Below are the code and all the weights of a small trained network. Each question names an input and a target symbol and asks about switching units off, where a switched-off unit gives its printed mean instead of its output.

import numpy as np


def w(rows, s, z=0):
    codes = np.array(rows[::2]) - 128.0
    scale = np.full(codes.shape[1], s)
    scale[-1] = z or s
    return codes * scale


def f(y):
    return y / 2 * (1 + np.tanh(0.7978845608 * (y + 0.044715 * y**3)))


def softmax(a):
    e = np.exp(a - a.max(-1, keepdims=True))
    return e / e.sum(-1, keepdims=True)


def log_softmax(a):
    a = a - a.max(-1, keepdims=True)
    return a - np.log(np.exp(a).sum(-1, keepdims=True))


def net(x, mask):
    ids = ['αβγδλμξστφ'.index(c) for c in x.split()]
    T = len(ids)
    res = E[ids] + P[:T]
    u = 0
    for l in range(3):
        r = res
        for j in range(2):
            rows = slice(2 * j, 2 * j + 2)
            q, k, v = (r @ M[l][rows].T for M in (Q, K, V))
            z = softmax(np.where(np.tri(T) > 0, q @ k.T / 2**0.5, -1e9)) @ v
            o = O[l][rows]
            res = res + np.where(mask[u + j], z, o[:, -1]) @ o[:, :-1]
        u += 2
        y = f(res @ A[l][:, :-1].T + A[l][:, -1])
        res = res + np.where(mask[u : u + 4], y, B[l][:, -1]) @ B[l][:, :-1]
        u += 4
    return log_softmax(res[-1] @ U[:, :-1].T + U[:, -1])


Q, K, V, O, A, B = {}, {}, {}, {}, {}, {}
E = w([
[127,159,99],'α',
[116,167,228],'β',
[116,97,172],'γ',
[91,140,135],'δ',
[146,224,94],'λ',
[141,114,121],'μ',
[202,57,52],'ξ',
[8,93,67],'σ',
[78,119,77],'τ',
[61,140,83],'φ',
],0.017)
P = w([
[19,254,122],'0',
[216,156,81],'1',
[168,134,102],'2',
[140,121,127],'3',
[142,132,119],'4',
[134,131,124],'5',
[132,124,128],'6',
[111,121,127],'7',
[118,135,121],'8',
[140,178,80],'9',
[126,130,133],'10',
[121,133,133],'11',
[130,195,71],'12',
],0.0072)
Q[0] = w([
[114,106,151],'L0H0',
[109,132,75],'L0H0',
[86,119,36],'L0H1',
[16,78,1],'L0H1',
],0.0071)
K[0] = w([
[125,111,234],'L0H0',
[65,65,116],'L0H0',
[2,39,131],'L0H1',
[114,206,143],'L0H1',
],0.0085)
V[0] = w([
[193,61,33],'L0H0',
[67,132,44],'L0H0',
[163,2,161],'L0H1',
[162,190,44],'L0H1',
],0.0074)
O[0] = w([
[254,2,157,230],'L0H0',
[114,37,40,253],'L0H0',
[166,86,250,42],'L0H1',
[56,137,75,198],'L0H1',
],0.0048)
A[0] = w([
[80,116,43,247],'L0N0',
[109,143,66,36],'L0N1',
[46,176,152,54],'L0N2',
[144,8,2,255],'L0N3',
],0.008,0.0021)
B[0] = w([
[119,9,212,191],'L0N0',
[94,163,199,147],'L0N1',
[150,249,128,135],'L0N2',
[96,164,254,251],'L0N3',
],0.0086,0.018)
Q[1] = w([
[156,180,86],'L1H0',
[125,223,151],'L1H0',
[167,140,6],'L1H1',
[143,154,143],'L1H1',
],0.016)
K[1] = w([
[132,237,158],'L1H0',
[138,48,2],'L1H0',
[206,84,132],'L1H1',
[45,124,9],'L1H1',
],0.006)
V[1] = w([
[121,8,108],'L1H0',
[135,255,68],'L1H0',
[49,160,84],'L1H1',
[218,187,88],'L1H1',
],0.0065)
O[1] = w([
[206,255,101,162],'L1H0',
[156,191,119,9],'L1H0',
[24,177,88,170],'L1H1',
[95,122,72,23],'L1H1',
],0.0077,0.016)
A[1] = w([
[205,106,88,219],'L1N0',
[59,19,1,196],'L1N1',
[158,147,85,189],'L1N2',
[178,51,108,252],'L1N3',
],0.0076,0.0027)
B[1] = w([
[45,44,97,115],'L1N0',
[85,207,167,131],'L1N1',
[78,75,2,83],'L1N2',
[132,198,44,253],'L1N3',
],0.0094,0.0022)
Q[2] = w([
[139,141,254],'L2H0',
[117,49,212],'L2H0',
[96,110,136],'L2H1',
[115,181,229],'L2H1',
],0.006)
K[2] = w([
[22,180,125],'L2H0',
[79,212,146],'L2H0',
[204,161,90],'L2H1',
[221,2,125],'L2H1',
],0.0055)
V[2] = w([
[83,101,130],'L2H0',
[143,249,59],'L2H0',
[115,133,110],'L2H1',
[170,40,107],'L2H1',
],0.012)
O[2] = w([
[101,1,112,211],'L2H0',
[172,110,108,4],'L2H0',
[239,129,150,98],'L2H1',
[120,172,120,113],'L2H1',
],0.0098,0.017)
A[2] = w([
[195,128,97,71],'L2N0',
[96,74,17,252],'L2N1',
[47,54,131,28],'L2N2',
[3,69,106,40],'L2N3',
],0.0075,0.0031)
B[2] = w([
[254,81,170,125],'L2N0',
[9,112,157,137],'L2N1',
[205,210,120,245],'L2N2',
[199,143,42,254],'L2N3',
],0.0088,0.022)
U = w([
[141,137,113,109],'α',
[73,107,128,107],'β',
[74,72,94,144],'γ',
[71,121,104,254],'δ',
[81,87,107,241],'λ',
[40,244,175,179],'μ',
[2,76,86,178],'ξ',
[121,190,115,114],'σ',
[116,76,208,126],'τ',
[179,219,118,55],'φ',
],0.0092,0.0017)

Each question gives the input, a string of symbols that net reads in full, and the target symbol t.
The units are the heads (2 rows each of Q, K, V and O) and the neurons (one row each of A and B). Each row of codes is followed by its name. A weight is (code - 128) times the scale printed after its matrix; where a second scale follows, it is the last column's (O, A, B and U).
mask holds one flag per unit, layer by layer, with each layer's heads first. A switched-off unit (its flag False) gives its mean, the last column of its rows in O or B, instead of its output. The means were averaged over made-up inputs and are rounded, as every weight is.
A unit's drop is (log p(t) with every unit on - log p(t) with that unit switched off) / (log p(t) with every unit on - log p(t) with every unit switched off).
The circuit of an input: a set's keep is (log p(t) with only the set's units on - log p(t) with every unit switched off) / (log p(t) with every unit on - log p(t) with every unit switched off). Starting from the 12 units with the biggest drops (on a tie, the unit counted first), units are removed one at a time, each time the one whose removal leaves the highest keep (on an exact tie, the one counted first), for as long as the keep stays at least 0.8.
circuit, biggest first: the units of the circuit, biggest drop first
top k neurons: the k neurons with the biggest drops, biggest first
k most important neurons of layer l: the k neurons of layer l with the biggest drops, biggest first
drop of u: that unit's drop, to one decimal
input ξ μ τ α τ ξ ξ ξ μ λ ξ φ ξ, target μ: circuit, biggest first	[L2H0 L0N3 L2N3]
input β ξ γ, target ξ: top 2 neurons	[L0N3 L2N2]
input ξ γ ξ γ ξ τ, target μ: circuit, biggest first	[L2H0]
input σ σ δ, target φ: 2 most important neurons of layer 0	[L0N0 L0N1]
input ξ τ ξ, target τ: top 2 neurons	[L0N3 L2N2]
input ξ ξ σ φ λ δ σ, target μ: circuit, biggest first	[L2H0 L2H1]
input σ σ φ ξ δ, target φ: top 4 neurons	[L2N2 L0N0 L2N3 L0N3]
input ξ μ ξ τ σ μ τ, target μ: top 2 neurons	[L0N0 L1N0]
input ξ φ σ ξ ξ μ, target μ: top 2 neurons	[L0N0 L2N3]
input σ ξ τ ξ σ ξ σ δ λ ξ ξ φ, target φ: top 3 neurons	[L2N2 L2N3 L0N0]
input β φ δ, target ξ: 3 most important neurons of layer 0	[L0N3 L0N2 L0N0]
input γ γ δ ξ μ φ λ, target ξ: 3 most important neurons of layer 2	[L2N2 L2N3 L2N1]
input σ δ τ φ, target φ: 2 most important neurons of layer 0	[L0N0 L0N1]
input φ ξ α ξ μ ξ λ, target ξ: top neuron	[L0N3]
input ξ ξ μ ξ, target μ: drop of L0N3	0.5
input ξ ξ σ, target μ: drop of L0H0	0.3
input ξ μ τ γ γ ξ σ σ σ ξ, target τ: drop of L2N2	0.2
input σ ξ γ ξ ξ β σ μ ξ φ λ τ, target φ: drop of L2N3	1.0
